Each row has a hidden value. The values are split into ranges, and the grade after each row names the range that its value falls in. Each part has its own value, ranges and names.
[-107  -11   51  -54 -231  125 -226  479   99   50   54  137 -103   32
  -94 -211   -8  -40   14  -45 -131  -57 -164 -103 -111  -91   66 -178
 -160  174   61  -56  -28  195 -143  202   11   41   70  104  200  112
   42  -47    1]	B
[  47  200  228 -122 -176 -169  -56  487   75  -22  301 -262  164   81
   -8 -111  420  -67  -21   -9 -193  -14   42  208 -184   -6  -36 -122
 -104  -78 -273 -162   -7  273 -132 -102 -105 -318  -73   33  -40 -191
  205  -19 -449]	B
[  86 -148  391 -157   78 -341  281  101  162  127  334 -226  -37  -66
  321  -73  255   -1  165   -5  107  174   78  125  236   87   24 -200
   42 -122  -41   69  -37  193 -433 -167 -209  -33 -210  159  271 -162
  205  128  340]	F
[-216    4   38  197  229  418  135 -173  -71  259  168   80  279 -235
  194 -120  -39  114 -452  -43   84   89 -147 -206  -79    8    1  250
 -230 -180  -76 -173  292  139   67  117  105  200   67  221  254 -289
   43  231   54]	G
[ -73   92   17  -15  -79  -65  -59  201   73 -427   26  133   95  133
  -65 -365   59  155  -43 -105 -109 -195 -293 -214  -78 -155   25 -264
 -145   17  301  -16    1   89  -24  155  202  136   43   44  -78  109
  -68    2 -408]	K
[  35  129  200 -229 -252 -272   33  342  219 -369   69    3  -70  144
 -139 -263  181  180  135  -87  -99  -12 -221  -35  -95  -67  -19 -287
 -174   60  194    2 -244  242 -196    4  -58   54  -82   51  -44   23
   51   89 -243]	L
[-113 -104  264  -33   40 -208  -36  403  -41   78  393  -28  115  -88
  244 -169  332  -77   40 -119  -71   36  -17  -78  137  -31  160 -365
   -8 -181   50  -43  244  240 -310 -128  125 -141   17  183  334 -340
  246  191   56]	Z
[   3   66 -270   25  497  413  -88 -264 -149 -112 -283 -147  329 -106
    1   70 -125  -59 -218  336 -192  -49  -79   48 -196 -109 -119  326
   54   63 -183  -80  194  -47  312  215   77   -4   46 -292 -167  352
   -4 -187 -265]	Z
[-143 -113 -215   46  260  527 -117  -59 -104  141 -328  144  136 -251
   26   71 -313   13 -221  166 -175  113 -265 -181   16  -69  100  191
  -88  114  -24  -41   87  102  146  270   -4  154  105  -48  232  101
   24   84  322]	L
[-310 -138   19   95  219  302  150 -117   53  154   86  187   33 -194
  195 -178 -129  100 -179  -22  147  146 -216 -305  144   16  119   68
 -234  -50  150  -59  200  186  -94  117  143  271   89  234  331 -207
    6  315  288]	G
[-129   71  117   52 -217   61 -293  439  -33  -83  336  194   76   47
  -25 -367  170    6 -142 -182 -114 -243 -110 -160 -273 -169  -25 -279
 -121    3  184 -144  309   81 -102  176  277  157   75  180  188   29
    8  -66 -277]	K
[-182   17  328  -78 -143 -419  302  676  376    3   69   -6 -124  131
   41 -233  203  -50  229  -37  -36  248 -257  -50  376   63  505 -481
 -248  -98   27   -1 -338  409 -436 -179 -171 -431  157  157  196 -363
  204  282  -79]	K
[ 139 -100  155 -253  189 -439  385  -67  400 -323 -173 -287 -270  218
   73 -158   26   40  448  222  123  115 -106   88  346   40   23 -191
   34  155  101  294 -522  160 -319  -39 -294 -101 -162 -127 -183  373
   63  -83   11]	F
[-276   -3  129  118  105 -195  385   87  456 -197   14  100 -255  290
   48 -525  -58   33  153   56  292  -23 -260 -226  273  -15  257 -263
 -251   51  274   99 -193  110 -272  110   75    5  180  146  -48  195
 -105  -13 -320]	F
[ 118    1 -189  -52  541  314  -60 -265 -246  -30 -215 -296  443 -226
  145  246  -12  -81 -191  336 -272   41   13  174  -86  -57 -120  317
  168  -38 -308  -71  214   -6  248   79  -43 -104  -82 -301  -82  163
  113 -103  -53]	L
[  72  -31   -8  -69   69  145  -50  146  -22  -30 -148    9  184 -108
   25   10 -100   25  -95   72 -219   22 -184    7  -34  -82   58  -18
  -16   47  -17  -47  -28   59   -3  160  -84   41  -22  -68  123  134
   27  -28  120]	B
[  -5 -240  299   44  -18 -414  -35  380   37  -88  311  108  -94   98
  222 -419  192  -21  163 -243   40 -166 -135 -285  242 -145  159 -647
   95  -81  384  230   15  101 -424   27  155    1   48  205  301   52
  173  -41   80]	Y
[ -82   75 -109  -59  374  263  150 -115  -14   57 -210 -281  264 -154
   51  158   43   -1 -151  274 -142  250 -118   60   45   68   27  327
 -131  -54 -362  -80  -81  305  156  -42 -165 -263   10 -137  -91 -198
  196  189 -149]	Z
[  21  -11 -303 -165  574  298  105 -399   16 -206 -507 -275  137  -89
  -16  184 -193   -8   46  465 -130  163 -134   76   53   -5  -94  380
   26  174 -181   68 -153  111  233  121 -128  -66  -41 -373 -258  357
   39  -40  -57]	Y
[ -13  -55 -129 -132  276 -129  169  102  226 -342 -455 -145  -43  140
  -20  -68 -125  -52  281  291 -146   82 -279  -22  347  -39  245 -152
  -11  160   46  173 -395  161  -58   72 -139 -278   66 -253 -205  305
   28  -56 -164]	B
[ -19  -29  -27 -248   -5   42 -187   27  -95 -303  116  -96   94  -92
   50  -73  192  151   61  -31 -164  -31 -101  -86  -53  -55 -213  -40
  -52   65  111    2   87  270  -21   14   96  174 -198   23    1 -100
  107  190  -32]	L
[-130   96  151  -46  -70 -148  230  318  201 -259  -17  140  145   32
    2 -242   37  170  -41  -92  -93   90 -366 -148  125  -36  297 -273
 -264 -116  204 -109 -120  207 -150   -1   35  -21   89  104   86 -235
  -17  279 -171]	B
[-180   89  -25   -6   46  204  -40  222   86  -51  -72  119   68  -29
  -82 -145  -51    5 -106   90 -111   41 -213  -85 -113  -71  122  -19
 -196   58   30 -143   79  145    3  147   78   34  135    2   97   44
   -4   63 -137]	L
[ -64    7  250   59  -11  -75   63  127   42   11  387   32   97    0
  146 -318  202   84 -150 -171   87  -83  -64 -139  -97  -58  -48 -168
 -110 -140  120  -49  175  117 -190   34  130  138  -13  227  187 -112
   78   57 -125]	G
[-111 -158  -78   10  252  100    5 -228   -8 -159   64  -91  -12    7
  182 -236   32   74   23   20   94  -95 -113 -256  156  -46 -143    7
  -32   64  139  170   28  169  -30  120  134  142  -67   68  -41   96
   57   31  -75]	G
[  73  144  224 -166  266    1  144   45  -34  151  275 -324  360 -211
  157  167  323  -69 -138  181 -106  218  173  346 -223   68  -92  192
   -3 -209 -373 -270  287  149  -67 -185  -99 -154 -130  -71  119 -236
  207  122  -46]	M
[  67  -31  -33 -182   47  156 -139  -13  -73  -81  -54 -143   71 -109
   -2   25   60  102  -30   58 -164   38 -102  -28  -94  -41 -206  100
  -29  103  -69   46  -89  242   29   84 -108   84 -156  -36   13   37
  156   62   65]	Z
[  82  -48  -84 -354   63  -23 -108  -57    1 -341 -117 -291  -30  -23
  -13   36  151  127  229  124 -176   61  -98    6   58   -2 -252   50
   -9  183  -22  145 -248  355   -8  -15 -137    5 -260 -120 -178   46
  178  123  -28]	Z
[  32   50  223 -155  351 -181  348   23  120   39   97 -309  225 -110
  191   96  231  -56   42  211  -27  284   37  237   97   94  104   35
  -15 -192 -240 -107   27  192 -174 -216 -155 -258  -65  -86   69 -204
  199  177   -4]	M
[ -40  -38  304 -252  -59 -528  318  552  349 -178   14 -106  -82   95
   85 -118  207  -20  377   32  -90  257 -205   68  414   63  413 -477
 -122  -58   78   37 -346  346 -452 -217 -198 -360    6   30  132 -243
  171  267   50]	B
[-132  -91 -256  100  446  640  -46 -288 -100  235 -332   41  146 -244
   33   92 -345  -32 -287  274  -56  116 -167 -133  -84  -48  -28  408
  -71  125 -147  -37  119   49  227  300   -9  155  114 -110  139  244
   18  -26  232]	M
[ -53 -114 -175  -42  375  441  -39 -109 -158  245 -285 -168  234 -310
  132  273 -122  -53 -169  261 -224  249 -118    4  115   32   46  315
  -13   30 -324  -23   12  240  142   77 -185 -122  -15 -112  154 -111
  205  152  316]	L
[ -18  230  373 -105 -109 -133   72  278  128  104  588 -218  123   22
   62 -184  470  -25 -101  -39   53   25  187  235 -363   40 -184    4
 -159 -151 -227 -267  253  202 -213 -134    4  -53 -112  158   87 -217
  146   35 -350]	G
[-123  168  122   13  198  229   65   64  -62   91  214   43  383 -217
   68  -24  116   31 -339   52  -84  106  -48   61 -306  -32   20  140
 -158 -205 -103 -348  441   62   35    8  153  104   62   41  216 -218
   38  177 -102]	Y
[ 218  185   57 -317   89 -173   -9   42   22 -382   14 -399  211   48
  -39   45  311   54  101  181 -237   -5   29  284 -191  -28 -248   50
   45   19 -186  -49  -94  173   25  -87 -138 -144 -248 -227 -290  105
  132  -61 -401]	L
[ -64  -70   91   -7  240  -86    0  200  -42 -116   96   66  212  -84
  177 -128   77  -70   -1   45 -127  -23 -104  -43   82 -108  199 -281
   63 -110  153  -72  298   -6 -149   28  192   -5   74  -21  218   27
   44   32   25]	L
[ 117    4 -141 -295  427   33  123 -338  -46 -277 -211 -517  212  -95
  100  207  170   75  113  308 -157  179  -27  137  121   70 -233  306
   40   31 -280  101 -213  324  136 -123 -203 -206 -249 -265 -322  -43
  225  145 -164]	Y
[-167   67 -194  400  428  444   87 -216    7  -47 -293  265  243   46
  -41 -335 -385   26 -453  124   45 -202 -343 -324 -174 -209  130  123
 -121  -13  153  -38  148 -216  261  439  256  174  351  -73  -42  482
 -189 -272 -396]	M
[ 194  -27   14 -360  446  -62  101   55  -45   75 -122 -605  298 -219
  218  473  244 -245  213  470 -328  338  197  526  169  126   19  203
  203  -28 -572  -83   -8  233  -57 -241 -356 -504 -229 -355  -31  -86
  301   51  166]	B
[ 283  171  146 -289  263 -347  304   70  166 -312 -212 -432  242   52
    4  147  193   -4  159  310 -233  182  -44  393   32   20   42  -24
   89  -72 -250  -14 -300  112  -70 -165 -335 -362 -156 -331 -251  131
  149  -52 -264]	L
[ -87  -25  248   56 -145    6  -98  342   83  141  309  192  -79   13
   16 -335   75    3 -100 -159   59  -87  -89 -159 -193 -107    6 -244
 -116    8  168  -45  144   92 -247  157  108  189   77  225  329   88
   66  -55   44]	M
[  25  -25 -253  -72  614  517  -92 -301 -349   25 -149 -173  637 -423
  244  361  -88  -87 -294  346 -331   98   27  204 -116  -44  -56  419
  141  -98 -278 -282  564  -87  299   94  116   63  -83 -281   98   17
    1   55  170]	B
[ -60  -99 -205  366  727  588   28 -560 -283   43 -120  262  527 -272
  269 -109 -416   -7 -560  171   10 -209 -138 -190 -199 -224   -3  249
  141 -137  184 -146  706 -481  285  431  411  501  172 -109  213  497
 -255 -252  106]	G
[ 104  184  -67 -295  145   -6   -6  -43  -26 -347  -31 -460  274  -12
   -3  111  313   70   43  210 -258   59   -1  230 -101   30 -241  209
  -41    7 -302  -78  -89  302  136 -114 -129 -218 -243 -205 -348 -107
  159   87 -452]	K

Part 2:
[-123  357 -269 -222   51  -11 -257 -187   72   24 -174  -61 -110  244
 -508  253    4  -94  -72   76 -115   84   45  122  160 -141  200  105
 -190 -137  -74 -177  212 -176 -143 -137  -45  -49   -4  171  -23  158
   75  -59   35]	rf
[  63   -5  154   -3  127  129 -137 -232 -258 -112  -41  -10  -13 -277
 -138   80  151   52 -135 -132  114  -57  266 -164   10  -74   58 -116
  -45   57    5 -154  -21   46  -92   48  162 -168   -7  -88  -64   37
  182  270 -184]	fb
[-113   50  228   36  166   96 -303 -217 -232  -64 -137   -9   55 -311
 -176  131  125   29 -177 -263  102 -131  303 -157    2  -91   71 -162
   -9  146  -27 -188  -38  -30  -75   22  186 -190    6  -66  -30  -14
  189  249 -171]	Cq
[-202   74  243  -30   65  -39 -161  -79  -39 -229  -62   50  158 -201
 -184   -6  128  215 -258  -61    8  -92  192  -23   -7  -10  -13    9
  191  132   23   93   46 -186  -51 -170  -63 -320   30  189   56  128
   66  112   22]	pb
[ -91 -148   62  -26  244  -20  189   83  -47 -140   31  -14  203 -162
  221   89    9   78   33    1    8   87  164   89 -135  155  -98   32
  176   92   92    6 -239 -119  -97   28   24 -195   57   35  -90  -96
 -224   36  120]	Hf
[-112   63   10  -47  104  -21  -74  -17  -17   14  -19   52  158    2
 -104   87   24    7  -90  -49  -77  -38    3  -19  -18   38   20   98
   20   26    6  -45   23 -157  -39 -105    3  -99   68   77  -38   31
  -74  -40   92]	pb
[ 291   74 -186   56  -35   -5   -6  -69   -2  139  226   50   80  124
  -40  -27    7   -5  -60 -117 -150   -1  -30 -137    5  -38  193   62
 -194  -10  -69  -68    6   11   55  -12  108   18   65    9   25  149
   24  -15  -77]	bc
[ -25  -21  -80  -66   20 -126 -120  -29   32   24  -66   70  104   77
  -62  -87   26 -101   72 -119   50   12  -20 -130  -83   14  166  -22
  -42  -50  181 -139   51  -80   49  -97  147  -31   74   65    4  121
   -7   62   99]	Hf
[ 669 -177 -259  189    6 -150  199 -177  162  103  385  176  103  156
  286 -246  132   29 -161 -156  -14   74   61 -407 -182 -168  439 -128
 -376   38   43  -28   72   87   63  145  347  141 -121 -174   64  427
    5  179 -234]	bc
[  46  230  -18  109 -111   72 -391 -130  -49  229   60   69   70   81
 -265  -61   -9  -76   13 -342  -36 -171   49 -145  -17 -153  253 -118
 -189  144 -130 -123   26    5  106  -56  166   50  203  116  112   63
  243  -49  -55]	Cq
[ -84   65   -2  -57  108    4  -35    6    5   34   -4   36  169   39
 -114  104   38   10  -88  -45  -93  -60   -5   25  -45   38   42   93
   38   31  -24  -66   27 -151  -69  -95   30  -73   86   88  -32   18
  -81  -50   89]	Rj
[ 115  -10 -107  -42   34   58   64  -48 -105  -25   74  -47   -5  -14
  -31   23  -28   -1  171    7   10   50   91   46  -40   31   21   23
    4  -21   -3  -65 -140   45  -63   34   20  -86  100   36  -57  -39
  -13   13   23]	fb
[ -83  -33   54    7  113  -55  -19  -11  -43  -50   15   67  176 -101
   32   21   12   33  -40  -66    0  -24   92  -56  -87   64  -24   57
   55   73   46   17  -72 -122  -26  -58   21 -152   36   40  -41   14
  -90    7   93]	pb
[ -75  -21  131  -12  172   59 -177 -210 -176  -71 -132   41   37 -244
  -79   95  118  -47  -74 -153  189  -47  307 -176 -103  -75   74 -157
  -71   85   71 -153   -2  -24 -108   48  236 -132  -33  -81  -65   14
  128  232  -60]	Dz
[ -99   97 -162 -120   89  -91  -68  -17   65    6  -85   15   80  127
 -142  109  -17 -105   49    5  -18   57   64   49  -72   17   93   95
  -63  -46   49  -92   26 -155  -82  -96   62  -68   13  102  -42   58
  -88  -49  159]	Hf
[ -97 -140   -4 -113  259  -79  244   31    5 -228  -37  -18  148 -123
  134  141   43   80  -11  149   42  108  207  123 -156  131 -106  105
  175   12   92   34 -131 -160 -210   -2   -8 -240  -73   22 -123  -24
 -254   65  150]	Rj
[   2  -56  -31  -65   64  -30   80  -22   23  -47   20   61  117   20
   -4  -25   46   18   38   31   41   -8   47  -16 -146   30   48   24
   61    2   74   -4   20  -76  -81  -45   58  -78   59   75  -25   58
  -69   14  122]	Rj
[-251  391 -301 -110   46 -238 -361   57  165  150 -211  -68  143  305
 -500  335 -117 -224  -48 -127 -223 -114   71  206  -20    3  115  355
 -119  -24 -235 -163   42 -319 -136 -258   27 -132 -114  144   -9   21
 -133 -227  197]	Dz
[-147   53   17  -74  160   80  -57  -12  -73   60  -67  -41  120  -28
 -127  192    3   -8  -21  -73  -90  -69    5   74    0   45   10   40
   98   19  -43 -162  -35 -109 -104  -31   28  -81  122   44  -62 -102
  -67  -16   43]	Dz
[  70  109 -123  -45   31   12  -87  -31 -121   43   60  -30   42   16
 -116   83  -29  -47   15  -84 -118   58   10  -33   91   55   54  108
 -100  -59    9 -134  -82  -27   42  -59   33  -95   91   42  -47   20
    1    1   -6]	bc
[-283  325 -105 -294   85  243 -206 -168 -123  -13 -170  -84 -172   95
 -413  239  -26  -45   93  152  -60  198  -25  191  270  -57   47  -31
  -67 -142   70 -177  109 -100  -69  -81 -165  -31  283  276  -68  -35
  133  -86  104]	Cq
[ 159  -37 -241   24    1  -42   79   40   14  118  119  -35   59  134
   63  -27 -127  -94  311  -70  -27   29   14   63 -132   45   86   40
  -29   -2  -35  -77 -207   38  -18   54   64   12  115   25  -30  -71
 -110 -103   92]	rf
[  -3  -31  -38  -62   82  -12   66  -28   28  -23   17   47  115   31
  -25   16   45   16   12   18   14  -15   49    0 -129   16   64   20
   48    9   40  -23   25  -86  -96  -34   66  -67   60   71  -25   48
  -66    8  100]	Hf
[-130   65  247   20   71   72 -133  -76 -105 -236   20  -70   78 -262
 -105  -16   75  308 -152 -123  -40  -20  220   78  100  -23    6 -125
  256  182  -21   47 -143  -78   -6  -51 -120 -327  166  217   88   32
  116  140 -111]	rf
[ -95  123  -72 -180   53   41  -76 -142   25  -29  -38   99    3  113
 -176    2   70    4  -76  106  -23  141  -95  -75  108  -50  133  -14
 -103 -109  186  -51  224 -140   15 -118  -51    1  152  184  -19  198
   46  -12  105]	pb
[ -43 -293   57  -41  444 -220  261   23   89 -214  -89 -152  238 -203
  188  249  116  260 -353  -37 -191   -6   67   69   21  103   34   63
  385   -2   27 -193 -114 -221 -241   56    6 -313 -209 -192  -97   54
 -372  299 -216]	Cq
[   7  206 -289 -206    5   -4  -96 -196   76   -9  -95  -28 -145  233
 -346  108    6  -74   67  143   -8  122   38   72   62 -137  205   24
 -158 -160   14 -118  189  -76 -136  -60  -19   -8   20  142  -19  172
   72  -18   54]	rf
[ 146 -302  104 -112  120  106  275 -247 -103 -269   58  167  -49 -209
  263 -231  204  100   73  201  365  214  185 -258 -185  -52   75 -300
  -13  -46  406   60  105   90  -71  128  147  -45   73    0  -71  195
   92  299   43]	Rj
[ 179  -68 -240   24   -7  -37   54   17  -34  147   88  -27   39  116
   48  -35 -121 -153  354  -98   21   -5   10    7 -159   46   88   31
  -54  -29  -17 -133 -197   79  -21   68  125   38  100  -39  -55  -92
  -83  -66   82]	rf
[ 137  135  -74   43  -11  103 -132  -99 -123   90  112   10   25   12
 -136   33   -4  -50   52 -146  -22  -25  129  -50  -22  -54  111   -7
 -170   73 -102  -82  -86   34    4    9  109  -20  120   48   -7    6
  111  -24  -32]	fb
[ 251 -261  -93   51  -54 -195  157 -131   98 -206  101   77   -2  -61
  228 -342   38   83  233   -2  290   87  267 -160 -304  -79  185 -219
   47   42  211  114  -83   92  -31   91  156 -143  -53   31   76  217
   39  219   27]	Cq
[ -78   18  -23  -68   98  -41  -13  -68   -3  -47  -17   71  106  -12
  -59   46   26   14  -55   30   -4   25   47  -44  -42   18   21   66
   -3   -7   65    4   46 -137  -60  -76   -7 -108   25   67  -48   80
  -66   -5  107]	pb
[  13  -24  -74  -13   63  -13   26  -40   -6   -8   16  -38   58   -9
  -29   34  -34   25  126  -42   10  -28  113   64 -106   -2   54  -16
   89   37  -37  -50 -110  -23 -102   27   35 -108   61   46  -11  -36
  -46   11   38]	Cq
[ 135   22 -132  -70  128  112  252  -32  -86  -75  180  -57   27  -28
   37  166  -14  108    8  161 -119  132  111  137    9   69  -68  132
   13  -26  -78   37 -136  -21 -143   55  -80 -141   51   52  -92  -35
 -122  -39   24]	bc
[ 120   10  -58   29   32   -4  -24  -41  -56   16   74  -45   72  -13
  -83   24   -2   41   32 -117  -60  -70   79   10  -39   -5   80   33
   35   41  -93  -88 -111    2  -54    3   53 -108   55   11   -6    3
   -5   35  -59]	fb
[ -55  173   81   52   25   87 -323  -99  -88  164    2  111  152   -5
 -192   27   66  -92 -109 -291  -14 -134   69 -175  -46  -78  174  -75
 -176  138  -38 -139   60  -77   65  -78  211   25  159   75   35   47
  157   -7    4]	Hf
[ 246  -69  -84   59  -51   20  118  -23  -50    2  191  -14   58    0
   26  -99  -17   74  152  -50   -2  -63   82    4 -136    8   56   12
   63   48  -83   20 -146   88  -48   45   46  -85   91   33   16    3
    0   11  -12]	fb
[  42  -73   75  -63  169  144    7 -214 -183 -107  -39  -30  -48 -201
  -39   74  110   66  -23  -13  110   37  175  -83   13  -62   63 -163
   18   -1   74 -152  -17   46 -121  103   94 -105   55  -59  -82   11
   96  226 -128]	rf
[ 222   19 -110   28  -53  -17   13  -54  -50   27  166   12   59   29
  -52  -58    5   41   13  -78  -76  -24   26  -82  -23    2  105   60
  -47  -16  -34  -34  -45   32   20  -25   57  -87   62   34   20   95
   32   35  -44]	bc
[ 224  -44 -260    7  -39  -44   86   25  -60   95  118  -28   27  108
   19  -28 -112 -142  334  -44   18   11   50   20 -161   70   42  109
  -78  -51  -33  -82 -197   84  -34   37  104  -13   56  -26  -66  -70
  -82  -70  101]	fb
[ 359  -17 -463  -11   13  -62    9  -37  -78  379   87   32   17  279
  -20   92 -111 -423  291 -130  -45    2 -134 -199 -123   41  190  173
 -408 -209  -11 -350  -37  102   -1   67  327  237  -23 -257 -165  -25
 -103  -73   46]	bc
[  25   39  -89    1   96   -6  -30  -51   45   90   39   21  114   71
  -44   70    5  -12  -23 -101  -67  -29   40  -13  -69  -38  149  -19
  -38   52  -44  -96   -6  -84  -61    4   99  -13   69   40    2   41
  -44  -17   12]	Dz
[  27  114 -264 -165   43   38  239    9  209  110  136   34   88  352
 -145  116  -31   92  -40  268 -267   39 -272  189   27    0   81  208
   53 -122  -97   53  197 -175 -147  -90 -207   65  147  203  -18  105
 -204 -264  170]	pb
[ -64 -178  153   12  285   42  277   82  -62 -180  125   14  248 -231
  311   82   48  194  -76   29  -33   97  170   84 -114  162 -139   16
  213  156   69   90 -258 -131  -94   53  -32 -213   84   45  -89  -87
 -245   33   82]	Rj
